a =
[[ 27 -57  19  -4]
 [  9 -64 -32  76]
 [-71  45   1 -35]
 [-47   9 -29 -42]
 [-31 -12  50 -36]
 [ 27 -54  30  18]
 [ -5 -26  -8 -28]]
Rows and columns are numbered from 0.
Find the top-right entry.
Answer: -4
The bottom entry of the column that holds the smallest entry is -5
The entry in row 2 and column 1 is 45
The entry in the top-left corner is 27
The entry just left of -36: 50
The entry in row 2 and column 0 is -71
Find the entry in the bottom-right corner.
Answer: -28
Find the maximum.
Answer: 76
Find the entry directly below 45.
Answer: 9
Find the entry at row 0, column 2.
Answer: 19
